Below is a small trained network, with its code and all its weights. Each question gives an input and a target symbol and asks what happens when units are switched off, that is, made to give their printed mean instead of their output.

import numpy as np


def w(rows, s, z=0):
    codes = np.array(rows[::2]) - 128.0
    scale = np.full(codes.shape[1], s)
    scale[-1] = z or s
    return codes * scale


def softmax(a):
    e = np.exp(a - a.max(-1, keepdims=True))
    return e / e.sum(-1, keepdims=True)


def log_softmax(a):
    a = a - a.max(-1, keepdims=True)
    return a - np.log(np.exp(a).sum(-1, keepdims=True))


def net(x, mask):
    ids = ['ΛΠΦβδεζημστ'.index(c) for c in x.split()]
    T = len(ids)
    res = E[ids] + P[:T]
    u = 0
    for l in range(3):
        r = res
        for j in range(3):
            rows = slice(2 * j, 2 * j + 2)
            q, k, v = (r @ M[l][rows].T for M in (Q, K, V))
            z = softmax(np.where(np.tri(T) > 0, q @ k.T / 2**0.5, -1e9)) @ v
            o = O[l][rows]
            res = res + np.where(mask[u + j], z, o[:, -1]) @ o[:, :-1]
        u += 3
    return log_softmax(res[-1] @ U[:, :-1].T + U[:, -1])


Q, K, V, O = {}, {}, {}, {}
E = w([
[151,129,153,108,115,145],'Λ',
[156,133,178,118,125,155],'Π',
[171,157,194,63,59,116],'Φ',
[115,38,159,96,168,140],'β',
[143,159,112,100,136,163],'δ',
[210,73,157,62,168,113],'ε',
[254,120,103,112,176,157],'ζ',
[157,97,89,167,57,96],'η',
[151,56,134,209,189,67],'μ',
[80,149,94,39,108,61],'σ',
[63,230,36,146,214,136],'τ',
],0.0084)
P = w([
[126,149,169,119,105,171],'0',
[176,112,115,103,124,151],'1',
[179,107,87,106,127,139],'2',
[180,124,85,118,132,112],'3',
[172,136,76,127,134,93],'4',
[170,143,68,139,141,74],'5',
[170,148,60,150,141,46],'6',
[166,161,69,158,141,26],'7',
[163,170,82,163,130,2],'8',
],0.0064)
Q[0] = w([
[100,38,227,131,48,215],'L0H0',
[255,53,95,140,167,127],'L0H0',
[115,68,191,103,56,147],'L0H1',
[140,64,177,101,64,150],'L0H1',
[115,197,37,95,139,24],'L0H2',
[130,67,225,161,123,234],'L0H2',
],0.0073)
K[0] = w([
[159,47,249,135,12,217],'L0H0',
[202,70,54,253,161,48],'L0H0',
[137,75,214,108,67,138],'L0H1',
[173,56,211,117,40,126],'L0H1',
[99,222,26,68,155,62],'L0H2',
[152,32,231,181,115,203],'L0H2',
],0.007)
V[0] = w([
[224,3,126,198,101,93],'L0H0',
[176,149,11,128,211,59],'L0H0',
[133,40,223,63,37,81],'L0H1',
[32,245,109,198,194,215],'L0H1',
[152,216,22,76,128,89],'L0H2',
[55,134,156,212,171,255],'L0H2',
],0.0063)
O[0] = w([
[226,2,130,140,126,126,213],'L0H0',
[169,145,59,140,176,88,254],'L0H0',
[129,37,197,104,76,90,118],'L0H1',
[58,239,120,154,142,185,23],'L0H1',
[143,187,41,109,129,81,227],'L0H2',
[75,166,156,161,143,235,12],'L0H2',
],0.0068,0.0032)
Q[1] = w([
[171,2,147,123,94,138],'L1H0',
[186,59,104,54,130,83],'L1H0',
[206,64,106,104,79,71],'L1H1',
[218,62,90,110,83,61],'L1H1',
[4,150,227,199,124,232],'L1H2',
[71,91,197,144,107,167],'L1H2',
],0.0077)
K[1] = w([
[160,25,139,211,121,2],'L1H0',
[103,132,115,163,124,45],'L1H0',
[118,148,25,198,137,83],'L1H1',
[122,145,39,197,129,86],'L1H1',
[122,124,169,126,89,224],'L1H2',
[136,102,192,119,81,185],'L1H2',
],0.0081)
V[1] = w([
[116,109,144,191,226,125],'L1H0',
[92,160,101,226,130,138],'L1H0',
[104,102,130,173,54,90],'L1H1',
[169,118,56,205,125,71],'L1H1',
[127,161,118,254,138,166],'L1H2',
[182,94,150,196,133,156],'L1H2',
],0.0074)
O[1] = w([
[118,65,177,254,183,116,111],'L1H0',
[117,144,92,197,86,166,87],'L1H0',
[72,69,91,160,64,155,121],'L1H1',
[190,88,77,146,121,96,254],'L1H1',
[146,211,104,197,108,158,89],'L1H2',
[212,115,167,161,112,159,126],'L1H2',
],0.0067,0.007)
Q[2] = w([
[254,71,41,142,127,20],'L2H0',
[26,178,188,161,69,205],'L2H0',
[181,97,130,82,156,78],'L2H1',
[192,87,121,83,160,92],'L2H1',
[162,90,100,108,183,126],'L2H2',
[117,130,140,95,72,108],'L2H2',
],0.0087)
K[2] = w([
[100,149,123,197,138,1],'L2H0',
[156,123,149,82,140,251],'L2H0',
[136,173,10,146,155,68],'L2H1',
[122,178,3,137,140,53],'L2H1',
[112,161,33,120,178,73],'L2H2',
[217,30,231,28,129,37],'L2H2',
],0.0058)
V[2] = w([
[128,135,76,87,1,131],'L2H0',
[135,151,174,38,220,140],'L2H0',
[51,113,130,80,113,79],'L2H1',
[112,181,73,109,203,136],'L2H1',
[221,82,170,128,117,116],'L2H2',
[160,117,111,90,162,96],'L2H2',
],0.0077)
O[2] = w([
[97,135,49,1,99,207,227],'L2H0',
[94,202,207,110,198,37,76],'L2H0',
[18,27,130,142,141,100,98],'L2H1',
[115,153,72,98,177,86,145],'L2H1',
[202,134,171,127,149,140,179],'L2H2',
[154,117,116,95,182,124,253],'L2H2',
],0.0073,0.0049)
U = w([
[159,96,151,231,99,126,71],'Λ',
[151,100,90,80,89,254,128],'Π',
[178,209,145,108,172,102,86],'Φ',
[66,63,97,106,178,100,95],'β',
[106,139,124,142,84,118,161],'δ',
[93,94,169,150,140,133,152],'ε',
[110,148,167,138,106,163,141],'ζ',
[120,106,178,125,156,81,55],'η',
[95,130,167,88,61,111,85],'μ',
[105,142,113,161,103,149,101],'σ',
[101,173,108,120,143,131,253],'τ',
],0.0077,0.0051)

Each question gives the input, a string of symbols that net reads in full, and the target symbol t.
The units are the heads (2 rows each of Q, K, V and O). Each row of codes is followed by its name. A weight is (code - 128) times the scale printed after its matrix; where a second scale follows, it is the last column's (O and U).
mask holds one flag per head, layer by layer. A switched-off head (its flag False) gives its mean, the last column of its rows in O, instead of its output. The means were averaged over made-up inputs and are rounded, as every weight is.
A unit's drop is (log p(t) with every unit on - log p(t) with that unit switched off) / (log p(t) with every unit on - log p(t) with every unit switched off).
The circuit of an input: a set's keep is (log p(t) with only the set's units on - log p(t) with every unit switched off) / (log p(t) with every unit on - log p(t) with every unit switched off). Starting from all 9 units, units are removed one at a time, each time the one whose removal leaves the highest keep (on an exact tie, the one counted first), for as long as the keep stays at least 0.8.
units of the circuit, in order: the units of the circuit, biggest drop first
unit that matters most: the unit with the biggest drop
which heads matter: for each layer, one digit per head in row order, 1 if its drop is at least 0.15 and else 0, layers parted by /
drop when u is switched off: that unit's drop, to one decimal
input ε ζ β, target Φ: which heads matter	000 / 000 / 111
input Λ Φ ε Φ σ ε Π, target β: units of the circuit, in order	[L2H1; L1H2; L0H2]
input σ η η ζ μ Λ η ε β, target Π: unit that matters most	L1H1
input Π η ζ σ ζ ε, target β: units of the circuit, in order	[L0H2; L2H1; L1H2]
input ζ ζ Φ δ η δ, target Π: units of the circuit, in order	[L2H0; L1H1]
input δ η Π η η η η ε, target Π: units of the circuit, in order	[L2H0; L1H1]
input μ η σ ζ, target β: units of the circuit, in order	[L0H2; L1H2; L2H1]
input η ζ ε δ Λ η ζ η η, target Π: units of the circuit, in order	[L2H0; L1H1]
input ε δ μ μ ε, target Λ: units of the circuit, in order	[L2H0; L1H0; L0H0; L1H2]
input η Φ ζ ε δ, target Φ: which heads matter	101 / 100 / 101
input ζ μ μ ζ η, target Λ: which heads matter	000 / 100 / 000
input Π η ζ η τ, target τ: units of the circuit, in order	[L0H1; L0H0; L2H2]
input ε η ε Π Λ Φ ε η Π, target Π: which heads matter	000 / 010 / 100
input δ η τ, target τ: units of the circuit, in order	[L0H1; L0H0; L2H2; L1H2]
input ε Π τ η Λ η, target τ: unit that matters most	L0H1
input η δ Π τ η, target τ: which heads matter	110 / 011 / 011
input μ ε ζ μ η, target Λ: units of the circuit, in order	[L1H0; L2H0; L0H0; L1H2]
input ε Π Π ζ Λ η μ μ δ, target Λ: which heads matter	100 / 100 / 100
input η σ Φ τ η ζ, target τ: which heads matter	110 / 001 / 011
input Φ Π η ζ ζ η μ σ Π, target β: unit that matters most	L0H2
input Φ η Φ ε ε Λ, target η: drop when L2H1 is switched off	0.1
input ζ Π η Φ ε η η η μ, target Λ: drop when L1H0 is switched off	0.1
input η σ Λ, target β: drop when L1H1 is switched off	0.0
input δ Π ε, target η: drop when L2H0 is switched off	0.5
